x =
[[127 131 135 138 136 151]
 [126 123 122 151 130 109]]
Counting starts at 0.
The entry in the top-right corner is 151
The entry in row 0 and column 1?
A: 131
The entry at row 0, column 2?
A: 135
The entry at row 1, column 0?
A: 126
The entry directly above 126?
A: 127
